Below are the code and all the weights of a small trained network. Each question names an input and a class and asks about switching units off, where a switched-off unit gives its printed mean instead of its output.

import numpy as np


def w(rows, s, z=0):
    codes = np.array(rows[::2]) - 128.0
    scale = np.full(codes.shape[1], s)
    scale[-1] = z or s
    return codes * scale


def f(y):
    return np.maximum(y, 0)


def log_softmax(a):
    a = a - a.max(-1, keepdims=True)
    return a - np.log(np.exp(a).sum(-1, keepdims=True))


def net(x, mask):
    res = np.array(x, float).reshape(1, 5) / 4 @ E
    y = f(res @ A[0][:, :-1].T + A[0][:, -1])
    res = res + np.where(mask, y, B[0][:, -1]) @ B[0][:, :-1]
    return log_softmax(res[-1] @ U[:, :-1].T + U[:, -1])


A, B = {}, {}
E = w([
[211,51,166,175,168,142,83,26,178],'x0',
[76,140,196,215,131,30,194,74,95],'x1',
[143,114,2,120,9,98,169,17,149],'x2',
[64,105,155,76,123,146,104,45,136],'x3',
[254,203,215,99,20,190,168,153,86],'x4',
],0.0068)
A[0] = w([
[168,119,90,32,137,107,63,134,107,252],'n0',
[106,147,164,162,149,57,235,101,125,123],'n1',
[151,134,180,169,19,168,120,153,77,57],'n2',
[146,145,53,97,74,100,158,52,132,53],'n3',
[80,186,91,128,107,148,169,173,80,94],'n4',
[163,156,143,226,151,107,185,117,138,138],'n5',
[23,197,118,88,100,126,171,157,94,114],'n6',
[54,175,204,218,91,85,173,99,109,69],'n7',
[157,131,104,214,138,125,178,183,132,160],'n8',
[166,115,18,180,38,100,161,92,112,47],'n9',
[136,112,51,171,203,85,113,153,163,27],'n10',
[225,51,155,180,199,180,118,57,189,173],'n11',
[2,92,112,152,218,98,72,141,134,85],'n12',
[126,152,171,163,50,176,149,165,149,51],'n13',
[187,95,62,181,152,95,172,205,87,134],'n14',
[99,130,225,168,143,125,78,185,126,57],'n15',
[106,108,42,136,179,94,127,96,67,54],'n16',
[107,172,106,69,129,95,154,206,123,74],'n17',
[111,129,185,145,195,163,73,192,104,111],'n18',
[128,143,84,109,108,191,92,183,180,182],'n19',
[185,167,225,106,76,168,172,78,103,46],'n20',
],0.0091,0.0039)
B[0] = w([
[70,168,156,161,29,210,114,108,109,204],'n0',
[74,181,93,157,138,217,83,130,136,209],'n1',
[147,28,82,135,188,148,7,139,217,196],'n2',
[108,167,157,70,51,49,82,156,118,206],'n3',
[196,83,93,214,154,132,147,53,88,190],'n4',
[111,127,121,171,67,161,130,64,110,190],'n5',
[175,49,126,204,187,62,213,46,57,210],'n6',
[23,191,91,150,68,221,66,62,163,213],'n7',
[36,65,231,102,26,169,126,96,100,183],'n8',
[68,164,193,43,82,23,94,231,119,222],'n9',
[204,75,59,127,187,159,45,145,157,183],'n10',
[110,172,92,159,105,91,254,36,15,249],'n11',
[189,65,103,157,78,128,77,112,147,254],'n12',
[185,114,120,153,97,96,63,90,167,173],'n13',
[149,53,234,125,30,206,167,134,112,187],'n14',
[142,202,170,32,70,24,69,135,127,194],'n15',
[194,105,157,108,213,141,54,174,196,177],'n16',
[140,154,38,191,113,57,163,91,83,186],'n17',
[105,192,176,102,8,44,31,168,112,216],'n18',
[45,156,55,204,66,175,163,67,106,201],'n19',
[194,61,86,189,189,117,56,88,195,208],'n20',
],0.0063,0.0096)
U = w([
[123,174,161,44,105,25,61,176,114,55],'0',
[61,177,83,158,121,252,102,112,137,209],'1',
[185,94,112,179,176,82,191,64,18,118],'2',
[228,4,102,139,179,135,46,150,254,3],'3',
[107,52,158,111,92,180,123,110,94,203],'4',
[89,167,135,101,186,185,184,133,101,168],'5',
],0.0085,0.0035)

Each question gives the input, the list of numbers given to net, and the class t.
The units are the neurons (one row each of A and B). Each row of codes is followed by its name. A weight is (code - 128) times the scale printed after its matrix; where a second scale follows, it is the last column's (A, B and U).
mask holds one flag per neuron, in row order. A switched-off neuron (its flag False) gives its mean, the last column of its row in B, instead of its output. The means were averaged over made-up inputs and are rounded, as every weight is.
A unit's drop is (log p(t) with every unit on - log p(t) with that unit switched off) / (log p(t) with every unit on - log p(t) with every unit switched off).
The circuit of an input: a set's keep is (log p(t) with only the set's units on - log p(t) with every unit switched off) / (log p(t) with every unit on - log p(t) with every unit switched off). Starting from the 12 units with the biggest drops (on a tie, the unit counted first), units are removed one at a time, each time the one whose removal leaves the highest keep (on an exact tie, the one counted first), for as long as the keep stays at least 0.8.
units of the circuit, in order: the units of the circuit, biggest drop first
most important unit: the unit with the biggest drop
top k neurons: the k neurons with the biggest drops, biggest first
drop of u: that unit's drop, to one decimal
input [-1,5,5,4,-7], class 3: most important unit	n16
input [-2,3,-2,0,-5], class 3: units of the circuit, in order	[n11 n12]
input [-3,5,6,-8,-1], class 4: top 2 neurons	[n14 n8]
input [-8,-6,-1,4,-1], class 2: units of the circuit, in order	[n6 n17]
input [-3,6,-7,-1,-8], class 3: top 3 neurons	[n12 n10 n9]
input [1,7,-7,-7,0], class 0: top 3 neurons	[n15 n18 n19]
input [-8,-3,-5,-8,4], class 2: top 2 neurons	[n17 n4]
input [0,-5,4,5,7], class 3: top 3 neurons	[n20 n2 n11]
input [5,0,3,-3,-4], class 2: top 3 neurons	[n11 n2 n7]
input [6,-7,-7,-6,-1], class 0: top 3 neurons	[n18 n15 n7]
input [-7,6,-1,1,-6], class 2: top 2 neurons	[n6 n4]
input [0,5,1,3,5], class 1: top 3 neurons	[n7 n12 n1]
input [3,-3,-7,7,8], class 3: top 3 neurons	[n20 n2 n9]
input [1,5,-3,-4,0], class 1: units of the circuit, in order	[n7 n1]
input [7,7,-6,-5,-5], class 1: units of the circuit, in order	[n7]
input [-2,8,8,-4,1], class 0: drop of n4	0.0
input [3,0,2,-3,6], class 3: drop of n20	0.3
input [2,6,-6,-5,-5], class 0: drop of n18	2.1
